Here is a tiny trained network, its code and every weight. The questions are about switching its units off for an input and a class, where a switched-off unit gives its printed mean instead of its output.

import numpy as np


def w(rows, s, z=0):
    codes = np.array(rows[::2]) - 128.0
    scale = np.full(codes.shape[1], s)
    scale[-1] = z or s
    return codes * scale


def f(y):
    return np.maximum(y, 0)


def log_softmax(a):
    a = a - a.max(-1, keepdims=True)
    return a - np.log(np.exp(a).sum(-1, keepdims=True))


def net(x, mask):
    res = np.array(x, float).reshape(1, 7) / 4 @ E
    y = f(res @ A[0][:, :-1].T + A[0][:, -1])
    res = res + np.where(mask, y, B[0][:, -1]) @ B[0][:, :-1]
    return log_softmax(res[-1] @ U[:, :-1].T + U[:, -1])


A, B = {}, {}
E = w([
[167,139,57,119,179,76,64,55,28,52,40],'x0',
[132,131,128,122,124,116,126,125,124,135,138],'x1',
[254,107,128,150,140,97,125,173,166,169,83],'x2',
[50,60,155,147,130,24,101,173,135,143,75],'x3',
[107,193,136,51,171,110,223,169,109,122,74],'x4',
[92,130,122,73,88,203,64,167,35,186,54],'x5',
[168,23,187,91,158,134,172,101,26,122,192],'x6',
],0.0079)
A[0] = w([
[74,165,170,65,142,124,193,151,116,97,72,83],'n0',
[144,146,98,166,172,66,167,118,178,68,166,49],'n1',
[116,85,121,136,160,131,75,115,104,52,59,52],'n2',
[54,67,100,146,150,38,134,157,132,122,121,117],'n3',
[150,90,167,112,157,98,139,123,64,114,156,32],'n4',
[5,100,126,101,125,104,125,109,122,96,131,113],'n5',
[98,143,129,143,76,167,143,151,157,166,134,181],'n6',
[91,207,115,136,131,140,112,167,146,115,88,93],'n7',
[79,141,156,162,195,98,154,80,177,109,170,193],'n8',
[176,181,62,97,150,209,140,106,130,78,196,200],'n9',
[120,67,177,97,159,184,155,118,75,114,164,83],'n10',
[201,65,146,159,181,86,121,190,154,173,64,184],'n11',
[88,144,115,70,66,152,68,163,60,211,86,93],'n12',
[132,56,153,98,142,132,122,107,117,136,144,28],'n13',
[100,180,86,154,94,135,107,120,160,89,121,254],'n14',
[95,180,119,176,92,115,134,103,143,122,97,19],'n15',
[129,180,163,34,194,104,196,148,163,107,80,52],'n16',
[123,82,173,110,189,141,128,103,114,118,129,22],'n17',
[141,122,92,148,129,98,83,111,72,40,86,111],'n18',
[82,123,144,200,76,158,79,114,103,134,168,140],'n19',
[128,184,68,135,204,52,97,73,65,84,78,6],'n20',
[139,96,134,92,145,115,140,154,98,113,135,12],'n21',
[50,118,147,141,183,161,103,107,84,66,165,185],'n22',
[110,187,121,144,83,103,90,155,173,118,127,2],'n23',
[60,95,168,146,119,108,179,199,144,180,164,100],'n24',
[101,199,83,137,121,124,55,136,181,100,107,60],'n25',
[122,66,111,173,99,149,16,77,169,123,160,77],'n26',
[125,72,143,111,167,145,162,121,98,102,137,18],'n27',
],0.011,0.0072)
B[0] = w([
[186,42,98,76,35,104,77,124,202,33,74,195],'n0',
[116,25,151,214,160,249,64,111,60,117,87,205],'n1',
[84,142,103,92,116,193,153,248,133,115,188,200],'n2',
[35,156,179,48,209,152,69,184,158,126,82,206],'n3',
[167,75,42,171,163,114,129,125,173,196,115,171],'n4',
[172,215,180,6,183,96,172,161,87,146,6,195],'n5',
[135,146,133,129,108,172,218,233,82,134,167,200],'n6',
[182,59,72,106,190,98,144,189,127,218,78,200],'n7',
[146,57,117,136,157,221,159,136,21,99,59,220],'n8',
[2,189,166,27,223,75,105,200,130,89,95,247],'n9',
[158,81,35,119,218,95,172,142,140,187,103,190],'n10',
[141,249,107,53,170,85,206,111,61,86,34,242],'n11',
[115,54,182,252,190,229,102,100,92,86,59,235],'n12',
[148,107,45,177,165,123,49,126,239,189,161,153],'n13',
[214,98,115,86,160,95,146,190,84,165,85,250],'n14',
[190,89,23,74,224,125,170,160,220,225,84,157],'n15',
[160,57,80,97,24,123,80,97,226,45,106,205],'n16',
[118,79,86,98,190,172,141,150,168,179,101,150],'n17',
[191,135,171,102,123,187,181,215,147,119,207,237],'n18',
[164,98,149,72,108,102,197,142,178,53,31,185],'n19',
[135,171,128,145,93,225,193,240,165,130,207,247],'n20',
[145,95,86,144,163,117,86,164,190,161,170,142],'n21',
[219,115,139,63,97,108,170,160,89,138,95,209],'n22',
[152,50,61,114,240,141,154,163,186,187,115,165],'n23',
[134,170,111,109,122,204,178,237,139,122,203,201],'n24',
[169,46,53,128,201,93,164,164,157,189,106,214],'n25',
[165,73,71,22,75,128,108,120,226,30,75,203],'n26',
[161,101,45,161,182,94,112,119,157,242,116,155],'n27',
],0.0078,0.012)
U = w([
[182,88,29,167,169,99,121,116,190,226,156,32],'0',
[149,148,133,156,85,197,182,193,196,117,237,31],'1',
[181,65,82,117,36,102,77,99,255,3,116,76],'2',
[135,52,130,223,162,215,83,106,61,88,89,62],'3',
[199,187,117,104,121,76,159,109,69,131,98,213],'4',
[46,183,141,83,200,107,77,145,187,113,120,104],'5',
[173,128,92,140,120,94,134,143,87,105,131,255],'6',
[208,142,209,165,108,43,127,131,66,117,128,106],'7',
],0.0084,0.0098)

Each question gives the input, the list of numbers given to net, and the class t.
The units are the neurons (one row each of A and B). Each row of codes is followed by its name. A weight is (code - 128) times the scale printed after its matrix; where a second scale follows, it is the last column's (A, B and U).
mask holds one flag per neuron, in row order. A switched-off neuron (its flag False) gives its mean, the last column of its row in B, instead of its output. The means were averaged over made-up inputs and are rounded, as every weight is.
A unit's drop is (log p(t) with every unit on - log p(t) with that unit switched off) / (log p(t) with every unit on - log p(t) with every unit switched off).
The circuit of an input: a set's keep is (log p(t) with only the set's units on - log p(t) with every unit switched off) / (log p(t) with every unit on - log p(t) with every unit switched off). Starting from the 12 units with the biggest drops (on a tie, the unit counted first), units are removed one at a time, each time the one whose removal leaves the highest keep (on an exact tie, the one counted first), for as long as the keep stays at least 0.8.
units of the circuit, in order: the units of the circuit, biggest drop first
most important unit: the unit with the biggest drop
top k neurons: the k neurons with the biggest drops, biggest first
drop of u: that unit's drop, to one decimal
input [3,2,0,-3,-2,-7,-7], class 0: units of the circuit, in order : n25
input [8,-6,8,3,-2,-6,7], class 1: top 3 neurons : n20, n18, n2
input [-3,-1,1,3,7,-7,-2], class 2: top 2 neurons : n16, n0
input [3,2,-6,3,7,-1,7], class 0: top 4 neurons : n10, n27, n4, n26
input [5,-1,1,6,3,1,-4], class 5: top 2 neurons : n3, n22
input [4,1,-5,5,-7,6,-4], class 2: top 2 neurons : n26, n19
input [6,-1,-5,3,1,5,5], class 1: units of the circuit, in order : n20, n18
input [-2,-3,3,4,-2,-7,-2], class 3: top 2 neurons : n1, n8
input [7,7,-2,-7,-1,4,-7], class 0: top 2 neurons : n25, n7
input [-1,1,-8,-8,8,4,-2], class 2: top 2 neurons : n0, n16
input [-3,2,-7,-7,1,-2,4], class 4: units of the circuit, in order : n22, n20
input [-5,0,7,0,3,2,7], class 0: top 2 neurons : n10, n13
input [-2,7,6,8,4,-3,0], class 5: top 3 neurons : n3, n14, n22
input [2,-6,2,7,3,-1,6], class 5: units of the circuit, in order : n3
input [0,-1,-2,-8,-8,2,-1], class 2: top 2 neurons : n26, n19
input [-2,-2,-8,7,-8,-4,3], class 2: top 3 neurons : n26, n19, n9
input [1,-2,-5,6,5,-4,6], class 0: units of the circuit, in order : n4, n27
input [5,-5,-5,-8,-6,-3,-1], class 5: top 3 neurons : n9, n16, n0
input [-8,4,6,7,-2,7,-4], class 1: top 2 neurons : n24, n6
input [4,1,-1,0,-2,-1,-2], class 1: most important unit : n11
input [6,6,1,2,-5,-4,4], class 1: units of the circuit, in order : n18, n20
input [0,-5,2,-6,-2,-2,1], class 5: drop of n9 : 0.5
input [-3,6,-2,-8,-6,8,-7], class 3: drop of n6 : 0.1
input [-4,-5,-1,4,6,6,-4], class 2: drop of n7 : -0.1
input [3,5,-5,-3,-8,6,1], class 2: drop of n26 : 0.7
